[[128 130 137 149 157 149 136]
 [147 135 129 128 128 128 128]
 [131 139 152 156 147 135 129]] result: 157

[[127 104 137 112]
 [128 137 153 117]
 [128 148 150 123]] result: 104

[[141 147 107 138]
 [112 122 129 113]
 [112 129 115 112]] result: 147

[[106 119 137 145]
 [102 131 117 113]
 [117 126 115 148]] result: 119

[[105 132 126 119 112 142 136]
 [135 118 135 128 128 132 120]
 [132 122 136 127 129 125 126]] result: 112

[[124 133 119 146 124 124 123]
 [144 133 122 129 124 130 122]
 [127 138 113 150 121 123 121]] result: 124
---
[[125 105 147 116 124 118 129 145 100 122 117 129 134 125 133 114]
 [128 142 115 110 108 130 119 120 141 148 115 106 141 112 126 141]
 [107 133 119 126 150 108 145 145 120 143 134 130 126 131 133 134]
 [131 132 129 121 143 142 139 128 108 142 133 121 129 118 132 122]
 [121 112 139 116 131 118 134 146 105 129 124 130 130 126 133 119]
 [136 135 123 115 122 146 125 120 117 146 123 110 136 112 128 125]
 [133 104 150 114 113 129 122 141 100 122 116 125 138 117 133 113]]
150

[[146 130 123 126 136 124 125 123]
 [105 114 141 139 120 133 141 132]
 [123 126 104 123 146 134 110 139]
 [131 134 110 125 146 130 130 136]
 [156 147 122 120 141 121 115 121]]
122

[[113 143 110 119 118 117 146 140 125]
 [155 111 127 146 131 152 126 122 118]
 [119 138 141 143 121 138 151 129 127]
 [107 125 146 129 110 142 134 135 121]
 [154 111 135 149 138 149 114 111 123]
 [133 108 131 135 124 146 126 145 114]
 [117 116 140 128 122 136 119 138 120]]
140

[[103 152 152 152 151 149 104 126 103 115 150 121 136 149 152]
 [110 109 108 109 108 147 110 143 110 138 147 142 146 146 110]
 [114 107 107 108 107 149 113 129 114 124 150 129 140 148 108]
 [108 151 151 151 151 111 107 149 108 150 110 149 152 111 151]
 [145 137 138 134 138 144 146 104 145 105 144 105 102 144 132]
 [114 145 145 143 144 152 117 106 114 106 152 107 109 152 143]]
145

[[153 149 104 146 121 105 103 153 103]
 [103 108 153 110 135 152 154 103 154]
 [107 151 103 152 154 103 145 109 146]
 [101 116 149 122 142 149 153 102 154]
 [107 140 143 146 148 142 104 108 104]
 [107 130 147 134 139 146 105 111 105]
 [106 149 106 150 152 106 151 106 151]
 [151 106 134 104 101 134 131 149 129]
 [106 102 154 103 110 154 129 105 127]]
154

[[100 156 133 154 125 127 137 128]
 [120 137 154 142 127 122 156 114]
 [101 155 136 154 126 127 140 126]
 [130 127 128 129 149 146 126 116]
 [128 128 121 128 145 145 119 122]
 [118 138 154 143 126 121 156 114]]
154

[[128 132 129 131 125 123 126]
 [154 122 126 139 110 106 138]
 [153 122 127 138 112 106 138]
 [122 128 124 129 135 124 129]
 [151 121 129 134 114 108 139]
 [127 134 129 128 129 132 131]
 [118 126 122 129 138 123 129]
 [148 122 132 130 118 110 140]
 [158 123 122 150 115 100 148]
 [151 121 129 135 114 108 139]
 [130 119 128 139 141 102 120]]
128
---
[[107 108 149 135 149 143 107]
 [149 149 107 120 107 113 149]
 [147 112 110 148 110 148 111]] | 113

[[135 124 134 128 124 106 140]
 [126 124 124 120 124 127 137]
 [133 133 136 144 133 137 108]] | 127

[[137 103 121 154]
 [146 109 112 155]
 [106 132 153 111]] | 112

[[101 129 148 138 146]
 [105 107 122 155 110]
 [ 99 116 146 145 145]] | 155

[[117 118 118 115 119 119 117]
 [123 122 122 122 119 120 120]
 [103 105 109 101 112 121 104]] | 120

[[129 125 114 114 109 130]
 [116 115 121 114 117 125]
 [139 129 139 137 137 102]] | 117

[[139 133 132 120 123 141]
 [145 121 116 154 119 137]
 [140 140 113 110 102 130]] | 119

[[127 119 118 142]
 [135 139 111 153]
 [119 124 136 128]] | 111

[[140 123 131 110]
 [125 117 143 105]
 [125 118 140 105]] | 143
---
[[146 138 121 135]
 [132 132 153 136]] -> 146, 136

[[135 132 145 137 152 146]
 [136 145 144 131 123 154]] -> 135, 154

[129 114 123 101] -> 129, 101

[124 100 130 131] -> 124, 131

[[137 120 137 139 128]
 [147 133 147 128 128]
 [134 156 134 126 120]] -> 137, 120

[129  99 138 113 107 122] -> 129, 122

[125 126 157 128] -> 125, 128

[[144 148 151 117]
 [117 113 114 141]
 [139 139 140 120]] -> 144, 120
